Here is a tiny trained network, its code and every weight. The questions are about switching its units off for an input and a target symbol, where a switched-off unit gives its printed mean instead of its output.

import numpy as np


def w(rows, s, z=0):
    codes = np.array(rows[::2]) - 128.0
    scale = np.full(codes.shape[1], s)
    scale[-1] = z or s
    return codes * scale


def f(y):
    return y / 2 * (1 + np.tanh(0.7978845608 * (y + 0.044715 * y**3)))


def softmax(a):
    e = np.exp(a - a.max(-1, keepdims=True))
    return e / e.sum(-1, keepdims=True)


def log_softmax(a):
    a = a - a.max(-1, keepdims=True)
    return a - np.log(np.exp(a).sum(-1, keepdims=True))


def net(x, mask):
    ids = ['ΛΨαδξω'.index(c) for c in x.split()]
    T = len(ids)
    res = E[ids] + P[:T]
    u = 0
    for l in range(2):
        q, k, v = (res @ M[l].T for M in (Q, K, V))
        z = softmax(np.where(np.tri(T) > 0, q @ k.T / 4**0.5, -1e9)) @ v
        res = res + np.where(mask[u], z, O[l][:, -1]) @ O[l][:, :-1]
        u += 1
        y = f(res @ A[l][:, :-1].T + A[l][:, -1])
        res = res + np.where(mask[u : u + 8], y, B[l][:, -1]) @ B[l][:, :-1]
        u += 8
    return log_softmax(res[-1] @ U[:, :-1].T + U[:, -1])


Q, K, V, O, A, B = {}, {}, {}, {}, {}, {}
E = w([
[188,190,125,72,116,57],'Λ',
[198,119,49,211,187,6],'Ψ',
[96,122,222,83,244,143],'α',
[152,45,61,126,136,70],'δ',
[181,196,161,203,188,197],'ξ',
[200,112,65,190,127,139],'ω',
],0.012)
P = w([
[101,114,125,3,164,180],'0',
[215,170,123,175,169,135],'1',
[187,147,125,163,155,131],'2',
[166,118,122,152,153,123],'3',
[139,100,114,152,143,108],'4',
[115,97,121,155,145,103],'5',
[98,92,120,164,142,93],'6',
[78,87,131,162,157,88],'7',
],0.0084)
Q[0] = w([
[55,105,202,154,69,52],'L0H1',
[192,112,152,237,146,164],'L0H1',
[138,151,104,227,186,4],'L0H1',
[81,139,136,187,42,139],'L0H1',
],0.011)
K[0] = w([
[1,131,241,226,6,45],'L0H1',
[71,168,43,127,209,205],'L0H1',
[76,213,41,29,56,162],'L0H1',
[33,106,112,236,74,165],'L0H1',
],0.0093)
V[0] = w([
[182,26,71,138,114,219],'L0H1',
[172,248,101,209,79,154],'L0H1',
[115,159,73,14,1,85],'L0H1',
[178,178,212,99,34,210],'L0H1',
],0.0098)
O[0] = w([
[219,65,177,143,253,43,120],'L0H1',
[65,39,130,15,93,2,2],'L0H1',
[184,37,235,110,40,239,20],'L0H1',
[37,57,143,168,94,56,65],'L0H1',
],0.0069,0.0055)
A[0] = w([
[84,90,211,225,65,200,15],'L0N1',
[92,127,160,187,168,140,131],'L0N2',
[140,135,195,130,105,44,38],'L0N3',
[50,70,4,102,83,169,189],'L0N4',
[94,47,183,10,162,131,6],'L0N5',
[142,148,75,59,153,125,21],'L0N6',
[160,66,98,191,126,118,120],'L0N7',
[40,110,114,149,172,164,67],'L0N8',
],0.011,0.0023)
B[0] = w([
[185,143,45,255,152,46,151],'L0N1',
[101,63,85,108,125,98,253],'L0N2',
[129,188,128,170,128,229,137],'L0N3',
[141,223,183,133,159,143,138],'L0N4',
[94,248,170,148,232,63,136],'L0N5',
[152,166,167,204,129,107,169],'L0N6',
[26,148,164,103,181,155,235],'L0N7',
[94,108,70,148,51,115,183],'L0N8',
],0.0097,0.0057)
Q[1] = w([
[151,89,119,85,102,140],'L1H1',
[74,150,208,19,76,167],'L1H1',
[186,178,109,127,251,127],'L1H1',
[105,116,219,93,116,105],'L1H1',
],0.019)
K[1] = w([
[137,156,140,131,110,106],'L1H1',
[109,133,125,227,255,138],'L1H1',
[199,187,111,48,103,128],'L1H1',
[129,92,102,144,181,101],'L1H1',
],0.023)
V[1] = w([
[118,189,80,154,160,232],'L1H1',
[54,237,39,106,72,56],'L1H1',
[64,19,58,184,150,164],'L1H1',
[187,72,86,183,5,192],'L1H1',
],0.011)
O[1] = w([
[97,234,131,104,149,203,252],'L1H1',
[190,84,74,200,185,199,142],'L1H1',
[107,128,196,251,127,130,95],'L1H1',
[123,189,37,179,27,98,75],'L1H1',
],0.011,0.014)
A[1] = w([
[168,107,167,171,155,110,14],'L1N1',
[119,162,70,132,105,163,103],'L1N2',
[148,141,154,169,85,135,134],'L1N3',
[12,4,74,117,47,204,170],'L1N4',
[78,33,62,80,84,146,59],'L1N5',
[175,115,86,146,172,122,92],'L1N6',
[150,112,126,114,175,154,2],'L1N7',
[204,75,134,115,66,135,209],'L1N8',
],0.012,0.0046)
B[1] = w([
[67,93,74,109,29,161,169],'L1N1',
[160,90,161,152,127,95,252],'L1N2',
[138,38,138,68,155,71,144],'L1N3',
[201,176,222,248,179,110,133],'L1N4',
[58,2,197,200,81,226,155],'L1N5',
[40,175,188,16,118,151,243],'L1N6',
[198,92,59,201,3,73,231],'L1N7',
[131,216,92,118,210,81,138],'L1N8',
],0.0096,0.014)
U = w([
[134,170,70,183,73,71,85],'Λ',
[143,174,2,116,135,118,135],'Ψ',
[123,180,91,193,118,136,135],'α',
[104,195,106,151,60,112,2],'δ',
[79,138,45,145,76,138,132],'ξ',
[137,124,132,151,123,93,215],'ω',
],0.006,0.0037)

Each question gives the input, a string of symbols that net reads in full, and the target symbol t.
The units are the heads (4 rows each of Q, K, V and O) and the neurons (one row each of A and B). Each row of codes is followed by its name. A weight is (code - 128) times the scale printed after its matrix; where a second scale follows, it is the last column's (O, A, B and U).
mask holds one flag per unit, layer by layer, with each layer's heads first. A switched-off unit (its flag False) gives its mean, the last column of its rows in O or B, instead of its output. The means were averaged over made-up inputs and are rounded, as every weight is.
A unit's drop is (log p(t) with every unit on - log p(t) with that unit switched off) / (log p(t) with every unit on - log p(t) with every unit switched off).
most important unit: the unit with the biggest drop
top k neurons: the k neurons with the biggest drops, biggest first
top k neurons in layer l: the k neurons of layer l with the biggest drops, biggest first
drop when u is switched off: that unit's drop, to one decimal
input α ξ ξ ω Ψ ξ δ ω, target α: most important unit : L1H1
input ξ Ψ ξ δ Ψ ω ω Ψ, target ξ: top 2 neurons : (L1N1; L1N6)
input Λ Λ α α α ω Ψ α, target Λ: top 2 neurons : (L0N7; L0N1)
input ξ Λ Λ, target ξ: top 3 neurons in layer 1 : (L1N1; L1N2; L1N6)
input ξ δ ξ δ δ ξ ω, target ξ: top 2 neurons : (L1N1; L1N6)
input ξ δ Ψ Λ ξ δ Λ δ, target ξ: top 2 neurons in layer 1 : (L1N1; L1N7)
input Λ ξ ω Ψ α ξ Λ, target Λ: top 2 neurons in layer 1 : (L1N6; L1N5)
input α δ α α Λ Λ, target α: top 3 neurons : (L0N1; L1N6; L0N2)
input ξ Ψ Λ Ψ δ ω Λ, target ξ: top 2 neurons : (L1N1; L1N7)
input Ψ α ω Λ, target Ψ: top 2 neurons in layer 0 : (L0N2; L0N7)
input Λ α α, target ξ: top 4 neurons in layer 0 : (L0N5; L0N1; L0N2; L0N8)
input Λ α Λ ξ Ψ, target Λ: top 2 neurons : (L0N1; L0N7)
input Ψ α α Λ ω Ψ, target ξ: top 3 neurons : (L1N5; L0N2; L0N8)
input α ω Λ ω Λ, target α: top 2 neurons : (L1N6; L0N1)
input α δ Λ ξ, target Ψ: top 2 neurons : (L0N2; L1N5)
input ξ Ψ δ Λ, target Ψ: top 2 neurons : (L0N7; L1N8)
input ξ Λ α α Λ Ψ Ψ α, target ξ: top 2 neurons : (L1N1; L0N5)
input Λ α ω α Λ α, target Λ: top 2 neurons in layer 0 : (L0N1; L0N7)
input Λ δ Λ Ψ α Ψ ξ ξ, target Λ: top neuron in layer 0 : (L0N1)
input ω Ψ α α δ ω, target ω: top neuron in layer 0 : (L0N6)
input Λ α Λ, target Λ: drop when L0H1 is switched off : 1.6
input Ψ Ψ α δ δ, target Ψ: drop when L0H1 is switched off : 1.7
